x =
[[141 161 135  60  80 108 156  75 138 127 185  47 141]
 [161 148 135 131 171 154  79  32 135  79 110  94  74]
 [160 162 133  58  86 109 155  70 141 128 160  45 141]
 [152 154 133  59  78 109 156  71 136 127 171  43 140]
 [ 68 121 146 121  92 135 134 105 102  91 233  96 109]
 [177 150 129 121 163 149  82  31 142  87  97  85  90]
 [ 71 114 144 123  94 142 125  95  99  87 231  91 107]]
x[-7, -13] -> 141
x[4, -2] -> 96
x[1] -> [161, 148, 135, 131, 171, 154, 79, 32, 135, 79, 110, 94, 74]
x[:, 1] -> [161, 148, 162, 154, 121, 150, 114]
x[-6, -3] -> 110
x[5] -> [177, 150, 129, 121, 163, 149, 82, 31, 142, 87, 97, 85, 90]
x[5, -1] -> 90
x[-6, -1] -> 74
x[-4, -3] -> 171
x[-1, 7] -> 95
x[-2, 8] -> 142
x[-2, -6] -> 31
x[2] -> [160, 162, 133, 58, 86, 109, 155, 70, 141, 128, 160, 45, 141]
x[-3, 12] -> 109
x[5, -3] -> 97
x[-6, -5] -> 135
x[4, -12] -> 121
x[-7, -7] -> 156
x[-2, -13] -> 177
x[-4, -1] -> 140
x[3, 11] -> 43
x[-7, 1] -> 161
x[-6, 7] -> 32
x[-3, -9] -> 92
x[2, -3] -> 160
x[0] -> [141, 161, 135, 60, 80, 108, 156, 75, 138, 127, 185, 47, 141]
x[-2, 9] -> 87
x[-4, 5] -> 109

M = [[3, -3, -8, 7, 1, -14, -15, -6, 5, -6, 8, 4, 12, 3, -21, -5], [-27, -6, -5, 13, -6, -23, -24, -27, 34, 5, -9, -25, 22, -18, -59, -19], [0, 14, 1, 23, 2, -46, -9, -11, 4, 10, 8, -14, 34, -12, -23, 2], [2, 11, 1, 20, 0, -46, -9, -12, 4, 13, 8, -14, 35, -15, -23, 3], [-9, 18, 3, 28, 14, -45, -15, -13, 8, 1, 1, -13, 25, -6, -31, -8], [2, 2, -4, 12, -14, -39, -8, -15, 10, 20, 11, -18, 41, -22, -27, 5], [-3, 16, 2, 25, 7, -46, -11, -13, 5, 7, 6, -13, 30, -10, -25, -2], [1, -6, -11, 5, -3, -16, -13, -6, 4, 0, 10, 5, 12, 3, -19, -2], [-3, 5, 8, -3, 11, 11, 10, 6, 4, -5, -6, 9, -4, -4, 20, 7], [3, 6, -2, 16, -9, -42, -8, -13, 7, 18, 11, -16, 39, -19, -24, 5], [6, 6, 0, 9, 11, -6, -16, -4, 5, -18, -1, 2, 11, 2, -16, -8], [1, -5, -11, 5, -3, -15, -13, -6, 4, 0, 10, 6, 12, 3, -20, -2], [-8, -10, -11, -5, -7, -6, 8, 1, 2, 17, 8, 12, 2, -3, 5, 10]]
M[0][0]	3
M[3][15]	3
M[10][2]	0
M[:, 2]	[-8, -5, 1, 1, 3, -4, 2, -11, 8, -2, 0, -11, -11]
M[10][8]	5
M[11][8]	4
M[12]	[-8, -10, -11, -5, -7, -6, 8, 1, 2, 17, 8, 12, 2, -3, 5, 10]
M[11][1]	-5
M[5]	[2, 2, -4, 12, -14, -39, -8, -15, 10, 20, 11, -18, 41, -22, -27, 5]
M[2][8]	4
M[10][3]	9
M[9]	[3, 6, -2, 16, -9, -42, -8, -13, 7, 18, 11, -16, 39, -19, -24, 5]
M[:, 13]	[3, -18, -12, -15, -6, -22, -10, 3, -4, -19, 2, 3, -3]
M[4][4]	14
M[4][1]	18
M[12][5]	-6
M[5][4]	-14
M[:, 0]	[3, -27, 0, 2, -9, 2, -3, 1, -3, 3, 6, 1, -8]
M[1][6]	-24
M[2][1]	14
M[5][7]	-15
M[5][5]	-39
M[3]	[2, 11, 1, 20, 0, -46, -9, -12, 4, 13, 8, -14, 35, -15, -23, 3]
M[1][4]	-6
M[1][12]	22
M[1]	[-27, -6, -5, 13, -6, -23, -24, -27, 34, 5, -9, -25, 22, -18, -59, -19]
M[1][13]	-18
M[5][3]	12
M[2][14]	-23
M[2][12]	34
M[6][7]	-13
M[0][5]	-14
M[4][7]	-13
M[11]	[1, -5, -11, 5, -3, -15, -13, -6, 4, 0, 10, 6, 12, 3, -20, -2]
M[:, 3]	[7, 13, 23, 20, 28, 12, 25, 5, -3, 16, 9, 5, -5]
M[0][11]	4

m =
array([ 17, -36, -38, -48, -36, -34, -34, -31, -46, -37, -39,  19, -39,
        16, -37,  27])
m[0]	17
m[5]	-34
m[15]	27
m[2]	-38
m[1]	-36
m[7]	-31
m[12]	-39
m[3]	-48
m[4]	-36
m[11]	19

A =
[[ 72  69  66  67]
 [-67  66 -68 -69]
 [ 64 -72  67  63]
 [-58  66  66  71]
 [-69  42  61  64]]
A[0, 0]	72
A[:, 0]	[72, -67, 64, -58, -69]
A[4]	[-69, 42, 61, 64]
A[4, 2]	61
A[4, 1]	42
A[3, 0]	-58
A[1, 0]	-67
A[:, 3]	[67, -69, 63, 71, 64]
A[2, 1]	-72
A[2, 3]	63
A[0, 2]	66

arr =
6107  6412  8296  7193  8382  3706  6611  5308  4974  4354  7802  3941
4993  3363  4823  6437  5201  4611  7129  6348  7206  7728  5372  7865
8419  7353  6910  7285  6506  7685  4963  4996  4818  4371  7147  7086
6658  6228  8323  4982  7856  6364  7892  5913  4582  4420  7589  4672
2943  4945  4734  5785  4571  4480  7040  7017  7187  6937  5853  6342
4090  6463  6515  6863  8184  4637  5980  7011  5708  5010  6356  4966
5480  6667  7477  6622  7937  6061  4161  6523  4164  4864  7368  4556
3609  6012  4426  5747  5571  6289  7882  6083  6470  7348  5461  5117
8106  6092  5056  6652  4513  8194  5028  5446  5538  5545  6214  8197
3157  6613  5746  5378  6613  6885  6276  5900  5446  8438  5397  4205
3305  3017  4763  5314  5825  5751  5894  6236  7276  7161  7279  5136
5595  4734  3492  6159  5000  6643  6877  7704  8872  7348  4380  9068
8428  5952  5139  7288  4965  6064  5145  6199  6749  6509  5530  7605
8508  8952  7789  6962  5606  6038  5406  4787  5816  4709  7925  8223
arr[0,0]: 6107
arr[7]: [3609, 6012, 4426, 5747, 5571, 6289, 7882, 6083, 6470, 7348, 5461, 5117]
arr[13,4]: 5606
arr[3,2]: 8323
arr[4,3]: 5785
arr[2,4]: 6506
arr[12,4]: 4965
arr[6,8]: 4164
arr[11,0]: 5595
arr[:, 3]: [7193, 6437, 7285, 4982, 5785, 6863, 6622, 5747, 6652, 5378, 5314, 6159, 7288, 6962]
arr[0,8]: 4974
arr[2,9]: 4371
arr[:, 7]: [5308, 6348, 4996, 5913, 7017, 7011, 6523, 6083, 5446, 5900, 6236, 7704, 6199, 4787]
arr[8,9]: 5545
arr[1,2]: 4823
arr[4,6]: 7040
arr[9,2]: 5746
arr[7,3]: 5747
arr[2,8]: 4818
arr[5,5]: 4637
arr[3,1]: 6228
arr[3,8]: 4582
arr[1]: [4993, 3363, 4823, 6437, 5201, 4611, 7129, 6348, 7206, 7728, 5372, 7865]
arr[1,6]: 7129
arr[:, 10]: [7802, 5372, 7147, 7589, 5853, 6356, 7368, 5461, 6214, 5397, 7279, 4380, 5530, 7925]
arr[8,4]: 4513
arr[13,10]: 7925
arr[5,11]: 4966
arr[4,1]: 4945
arr[2,10]: 7147
arr[0,11]: 3941
arr[7,5]: 6289
arr[4]: [2943, 4945, 4734, 5785, 4571, 4480, 7040, 7017, 7187, 6937, 5853, 6342]
arr[8,5]: 8194
arr[13,3]: 6962
arr[6,9]: 4864
arr[1,1]: 3363

grid = [-0.161  0.108 -0.083  0.061]
grid[0]: -0.161
grid[-1]: 0.061
grid[2]: -0.083

data =
array([[-0.695, -1.675, -0.465,  0.778, -1.702, -0.143],
       [-0.403, -0.630, -0.601, -1.680, -0.344, -1.305],
       [-0.035,  1.602, -0.083,  0.211,  0.858,  0.828]])
data[0][-6] = -0.695
data[2][-5] = 1.602
data[2][-3] = 0.211
data[1][3] = -1.680
data[1] = [-0.403, -0.630, -0.601, -1.680, -0.344, -1.305]
data[-3] = [-0.695, -1.675, -0.465, 0.778, -1.702, -0.143]
data[:, 0] = [-0.695, -0.403, -0.035]
data[-3][4] = -1.702
data[-3][-5] = -1.675
data[-1][-4] = -0.083
data[:, -3] = [0.778, -1.680, 0.211]
data[0][2] = -0.465
data[0][-3] = 0.778
data[2] = [-0.035, 1.602, -0.083, 0.211, 0.858, 0.828]
